Look-ups in named tables: a row name and a column name give one cell, copied from the table.

vor:
,fome,mesip
fomaf,145,146
zadat,61,62
ved,129,146
donuboz,122,71
lema,60,96
niru,220,138

fome of ved is 129
mesip of donuboz is 71
fome of zadat is 61
mesip of ved is 146
fome of donuboz is 122
mesip of fomaf is 146
fome of fomaf is 145
mesip of lema is 96
mesip of niru is 138
fome of niru is 220
mesip of zadat is 62
fome of lema is 60
Row with the largest fome: niru

zunid =
,daki,gofu,losamas,kerobo,dav
gat,58178,35146,41570,47666,47182
pudutu,51616,45975,40487,70318,42449
tidovut,26873,54466,30411,59049,4420
nogu,48082,41979,39582,48090,42316
lote,59561,51557,49787,66213,42318
bisevu,54655,42582,47916,61375,48235
zoraz,53941,53870,32602,46654,32470
lat,60955,44033,45731,66839,41944
raka,48116,37175,20846,37617,47801
vurufil,54727,67918,46953,58395,41177
bes,51044,75123,60653,46205,54434
sozug,38964,47699,44909,54118,27731

losamas of bes: 60653
gofu of bisevu: 42582
dav of lat: 41944
dav of vurufil: 41177
dav of pudutu: 42449
gofu of zoraz: 53870
losamas of raka: 20846
dav of zoraz: 32470
kerobo of lote: 66213
daki of pudutu: 51616
losamas of zoraz: 32602
losamas of gat: 41570
kerobo of lat: 66839
gofu of lat: 44033
losamas of lat: 45731
gofu of tidovut: 54466

doled =
|  | veruk | gadibev | labo | bemiva | komu |
|---|---|---|---|---|---|
| kop | 595 | 335 | 803 | 392 | 561 |
| narud | 281 | 443 | 684 | 294 | 685 |
| mulivok | 473 | 542 | 498 | 400 | 810 |
| radezu | 525 | 628 | 415 | 498 | 780 |
| sop | 337 | 456 | 670 | 243 | 731 |
| kidu | 633 | 636 | 388 | 582 | 762 |
| damu | 575 | 536 | 361 | 571 | 923 |
| neromoz | 470 | 664 | 471 | 477 | 659 |
| tutof | 538 | 174 | 754 | 485 | 758 |

veruk of mulivok is 473
bemiva of neromoz is 477
gadibev of sop is 456
komu of narud is 685
komu of sop is 731
veruk of narud is 281

ran:
cols = tabi, tep, mavo, vil
nubudol: [119, 187, 86, 196]
radev: [33, 95, 197, 169]
mumav: [247, 155, 128, 86]
fafa: [111, 195, 74, 206]
megus: [239, 199, 78, 127]
pif: [241, 182, 95, 114]

mavo of megus: 78
tabi of mumav: 247
mavo of radev: 197
vil of mumav: 86
tep of megus: 199
tabi of radev: 33
mavo of mumav: 128
tep of pif: 182
vil of fafa: 206
mavo of nubudol: 86
tep of nubudol: 187
mavo of pif: 95

vil:
         kugek  gutu
mifu      36.2  41.1
roniseg    7.1  84.8
nozom     12.5  63.2
mugo      22.4  50.9
zera      16.8  56.8
pusu       7.6  77.4

mifu, kugek: 36.2
pusu, kugek: 7.6
zera, kugek: 16.8
roniseg, kugek: 7.1
mugo, kugek: 22.4
nozom, gutu: 63.2
mugo, gutu: 50.9
mifu, gutu: 41.1
roniseg, gutu: 84.8
pusu, gutu: 77.4
nozom, kugek: 12.5
zera, gutu: 56.8

tamiz =
|  | taminib | pozopo | kon | kezal | zofeva | rupog | fik |
|---|---|---|---|---|---|---|---|
| med | 92 | 193 | 155 | 64 | 160 | 70 | 14 |
| segosun | 82 | 164 | 144 | 80 | 138 | 89 | 72 |
| gib | 106 | 207 | 148 | 70 | 162 | 61 | 13 |
| fil | 119 | 143 | 146 | 105 | 87 | 95 | 130 |
| tidof | 150 | 154 | 121 | 105 | 88 | 89 | 117 |
| bakude | 148 | 163 | 123 | 106 | 92 | 80 | 106 |
| liten | 148 | 145 | 106 | 112 | 82 | 86 | 131 |

pozopo of tidof is 154
pozopo of gib is 207
taminib of bakude is 148
pozopo of segosun is 164
pozopo of liten is 145
fik of fil is 130
kezal of med is 64
zofeva of liten is 82
zofeva of segosun is 138
kezal of fil is 105
rupog of bakude is 80
taminib of fil is 119
rupog of segosun is 89
kezal of tidof is 105
fik of gib is 13
fik of tidof is 117
kon of med is 155
kon of liten is 106

finobo:
	vok	fom	bezekep	zimufil	sobinaf	vur	vanali
desutik	84	65	162	85	99	169	133
bem	137	134	183	140	163	73	22
kabapi	186	161	208	158	120	97	137
manefu	61	129	180	123	176	208	145
dip	95	140	152	159	188	137	64
por	166	155	115	136	119	108	171
fug	132	78	109	132	115	92	114
viz	88	56	191	79	112	180	137
nuf	127	113	152	98	111	165	154
niri	246	221	84	187	52	105	213
gudilod	139	132	137	96	130	104	129
dipatoz	199	185	171	160	99	78	159
rin	116	149	107	119	127	146	152
pakuv	59	55	161	88	89	199	136

What is the sobinaf of nuf in finobo? 111
What is the vanali of fug in finobo? 114
What is the zimufil of dip in finobo? 159
What is the vur of kabapi in finobo? 97
What is the vanali of dip in finobo? 64
What is the vanali of por in finobo? 171
What is the vanali of niri in finobo? 213
What is the vanali of pakuv in finobo? 136
What is the vur of por in finobo? 108

Table sut
|  | sobar | zitom | ged | luzo | gipapu | zomeni | zopife | vazako | nuf | vogu |
|---|---|---|---|---|---|---|---|---|---|---|
| sike | 131 | 115 | 163 | 115 | 153 | 142 | 89 | 168 | 165 | 146 |
| konimo | 150 | 131 | 198 | 144 | 108 | 142 | 133 | 99 | 140 | 113 |
| moge | 72 | 169 | 189 | 109 | 150 | 84 | 102 | 180 | 148 | 118 |
| laz | 176 | 147 | 165 | 154 | 81 | 117 | 113 | 86 | 110 | 108 |
| rer | 84 | 147 | 140 | 82 | 133 | 95 | 71 | 145 | 118 | 119 |
| gef | 190 | 151 | 191 | 163 | 81 | 140 | 95 | 61 | 110 | 115 |
| pemuk | 95 | 107 | 97 | 115 | 99 | 76 | 86 | 144 | 72 | 137 |
| ramage | 142 | 146 | 146 | 139 | 99 | 93 | 86 | 123 | 104 | 122 |
| muva | 134 | 127 | 153 | 90 | 103 | 109 | 115 | 111 | 141 | 104 |
| bul | 138 | 140 | 193 | 124 | 99 | 145 | 71 | 69 | 103 | 126 |
| vaduzor | 141 | 146 | 166 | 131 | 133 | 115 | 57 | 151 | 128 | 141 |
| lokulo | 93 | 87 | 141 | 76 | 143 | 136 | 129 | 156 | 160 | 133 |

What is the ged of bul in sut? 193
What is the gipapu of muva in sut? 103
What is the zomeni of vaduzor in sut? 115
What is the vazako of lokulo in sut? 156
What is the vazako of laz in sut? 86
What is the ged of rer in sut? 140
What is the vogu of rer in sut? 119
What is the vogu of laz in sut? 108
What is the zopife of muva in sut? 115
What is the zopife of ramage in sut? 86
What is the vogu of vaduzor in sut? 141
What is the zopife of konimo in sut? 133
What is the ged of laz in sut? 165
What is the zopife of rer in sut? 71
Which row has the largest zitom? moge

